Here is a tiny trained network, its code and every weight. The questions are about switching its units off for an input and a class, where a switched-off unit gives its printed mean instead of its output.

import numpy as np


def w(rows, s, z=0):
    codes = np.array(rows[::2]) - 128.0
    scale = np.full(codes.shape[1], s)
    scale[-1] = z or s
    return codes * scale


def f(y):
    return y / 2 * (1 + np.tanh(0.7978845608 * (y + 0.044715 * y**3)))


def log_softmax(a):
    a = a - a.max(-1, keepdims=True)
    return a - np.log(np.exp(a).sum(-1, keepdims=True))


def net(x, mask):
    res = np.array(x, float).reshape(1, 8) / 4 @ E
    y = f(res @ A[0][:, :-1].T + A[0][:, -1])
    res = res + np.where(mask, y, B[0][:, -1]) @ B[0][:, :-1]
    return log_softmax(res[-1] @ U[:, :-1].T + U[:, -1])


A, B = {}, {}
E = w([
[30,218,102,20,64,99,225,184,255,110,100,107],'x0',
[18,159,121,236,140,208,136,246,47,203,16,124],'x1',
[122,118,125,123,131,120,129,127,130,140,125,134],'x2',
[62,159,59,110,206,73,171,56,19,19,78,222],'x3',
[125,123,126,117,127,135,129,133,120,129,134,131],'x4',
[130,128,123,121,131,123,126,153,122,129,148,140],'x5',
[130,141,123,138,139,127,121,136,138,125,140,134],'x6',
[188,15,213,158,194,222,188,208,251,15,73,213],'x7',
],0.0073)
A[0] = w([
[197,7,213,148,206,235,213,210,243,6,75,215,174],'neuron 1',
[54,177,114,37,80,112,197,140,196,112,121,120,57],'neuron 2',
[106,185,62,114,49,63,52,95,61,189,177,94,179],'neuron 3',
[58,231,126,72,46,103,205,193,234,116,104,98,140],'neuron 4',
[241,88,121,29,102,43,92,2,198,76,232,115,3],'neuron 5',
[72,203,110,95,58,119,226,185,221,147,131,132,112],'neuron 6',
[218,73,185,210,181,134,68,82,23,142,155,165,166],'neuron 7',
[73,159,53,112,245,63,192,40,24,3,73,255,9],'neuron 8',
[197,70,146,205,141,133,69,102,46,152,157,151,94],'neuron 9',
[157,105,146,150,80,158,78,162,191,218,133,81,25],'neuron 10',
[207,100,139,191,149,150,45,112,87,164,167,114,99],'neuron 11',
[179,36,141,212,175,176,18,99,42,145,168,108,121],'neuron 12',
[179,88,186,100,62,132,67,112,213,178,201,103,80],'neuron 13',
[128,120,149,185,84,187,98,216,149,227,117,60,84],'neuron 14',
[95,224,85,111,99,66,66,94,76,212,176,73,154],'neuron 15',
[178,107,166,156,63,180,95,154,207,215,164,29,46],'neuron 16',
[97,178,85,103,54,112,86,63,72,202,147,60,87],'neuron 17',
[18,148,91,230,127,215,119,225,56,224,15,116,2],'neuron 18',
],0.0075,0.0029)
B[0] = w([
[219,55,186,221,108,140,7,168,109,196,66,135,252],'neuron 1',
[123,96,72,67,123,136,117,77,191,165,106,82,172],'neuron 2',
[176,74,187,197,120,134,51,175,108,202,60,150,204],'neuron 3',
[130,86,55,74,169,127,162,40,200,195,129,76,192],'neuron 4',
[205,211,225,41,219,65,224,200,124,28,112,231,210],'neuron 5',
[79,98,86,62,122,98,148,64,200,186,99,116,179],'neuron 6',
[65,96,82,59,163,106,146,46,190,142,115,75,193],'neuron 7',
[28,164,67,142,19,224,129,180,7,65,225,111,212],'neuron 8',
[82,113,113,75,109,123,140,107,205,154,100,97,175],'neuron 9',
[81,147,92,154,66,217,147,159,51,66,179,98,167],'neuron 10',
[104,109,80,89,123,108,119,73,188,190,120,95,170],'neuron 11',
[93,115,66,50,160,97,158,34,196,180,67,99,191],'neuron 12',
[88,199,88,144,67,152,178,158,39,57,212,125,172],'neuron 13',
[105,167,132,102,107,162,185,170,88,53,166,129,185],'neuron 14',
[196,62,179,210,98,155,76,187,126,190,56,137,203],'neuron 15',
[81,134,95,136,50,220,121,184,51,74,191,105,184],'neuron 16',
[166,102,158,166,71,113,67,146,135,172,91,152,190],'neuron 17',
[155,253,218,72,226,56,229,174,142,66,101,254,210],'neuron 18',
],0.0082,0.022)
U = w([
[199,40,202,232,119,124,10,135,138,194,78,124,248],'0',
[80,82,45,54,159,100,149,20,222,174,114,48,114],'1',
[169,223,230,68,224,63,224,155,134,59,124,215,80],'2',
[41,150,62,152,44,193,137,134,21,72,211,88,4],'3',
],0.012,0.0014)

Each question gives the input, the list of numbers given to net, and the class t.
The units are the neurons (one row each of A and B). Each row of codes is followed by its name. A weight is (code - 128) times the scale printed after its matrix; where a second scale follows, it is the last column's (A, B and U).
mask holds one flag per neuron, in row order. A switched-off neuron (its flag False) gives its mean, the last column of its row in B, instead of its output. The means were averaged over made-up inputs and are rounded, as every weight is.
A unit's drop is (log p(t) with every unit on - log p(t) with that unit switched off) / (log p(t) with every unit on - log p(t) with every unit switched off).
The circuit of an input: a set's keep is (log p(t) with only the set's units on - log p(t) with every unit switched off) / (log p(t) with every unit on - log p(t) with every unit switched off). Starting from the 12 units with the biggest drops (on a tie, the unit counted first), units are removed one at a time, each time the one whose removal leaves the highest keep (on an exact tie, the one counted first), for as long as the keep stays at least 0.8.
circuit, biggest first: the units of the circuit, biggest drop first
most important unit: the unit with the biggest drop
k most important neurons: the k neurons with the biggest drops, biggest first
drop when u is switched off: that unit's drop, to one decimal
input [-5,8,8,-2,-8,1,7,-2], class 2: circuit, biggest first : neuron 18
input [3,-1,-4,1,0,-3,7,3], class 0: 3 most important neurons : neuron 1; neuron 7; neuron 12
input [7,7,-1,-5,-2,-1,6,-3], class 1: 3 most important neurons : neuron 4; neuron 6; neuron 5
input [-3,8,-3,-4,5,-5,-1,7], class 2: 2 most important neurons : neuron 18; neuron 14
input [-5,4,-2,-5,-4,-4,-4,-3], class 1: 3 most important neurons : neuron 12; neuron 8; neuron 5
input [7,4,-8,8,5,-3,7,2], class 3: 3 most important neurons : neuron 8; neuron 12; neuron 7
input [6,-1,-7,6,5,5,6,2], class 1: 3 most important neurons : neuron 4; neuron 2; neuron 6
input [8,3,-7,-7,1,1,-1,4], class 1: 3 most important neurons : neuron 4; neuron 6; neuron 8
input [3,-6,6,-6,1,-5,0,5], class 2: 2 most important neurons : neuron 5; neuron 8
input [0,-3,3,-6,-1,3,4,-4], class 3: 2 most important neurons : neuron 1; neuron 13
input [3,-6,0,3,3,-3,5,-5], class 2: 2 most important neurons : neuron 5; neuron 1
input [0,7,-6,7,1,7,-7,-7], class 0: 3 most important neurons : neuron 15; neuron 3; neuron 5
input [8,-1,-4,1,6,-8,4,-8], class 0: 3 most important neurons : neuron 15; neuron 3; neuron 17
input [2,7,0,-1,-7,8,-3,-8], class 0: 4 most important neurons : neuron 15; neuron 3; neuron 5; neuron 17
input [5,-2,-8,6,-3,5,2,6], class 0: most important unit : neuron 1
input [4,-5,-8,6,4,-3,-7,1], class 3: drop when neuron 18 is switched off : 1.3
input [5,6,7,-2,-2,-5,3,-7], class 0: drop when neuron 5 is switched off : 0.9
input [7,0,8,-5,-5,3,8,6], class 1: drop when neuron 2 is switched off : 0.3
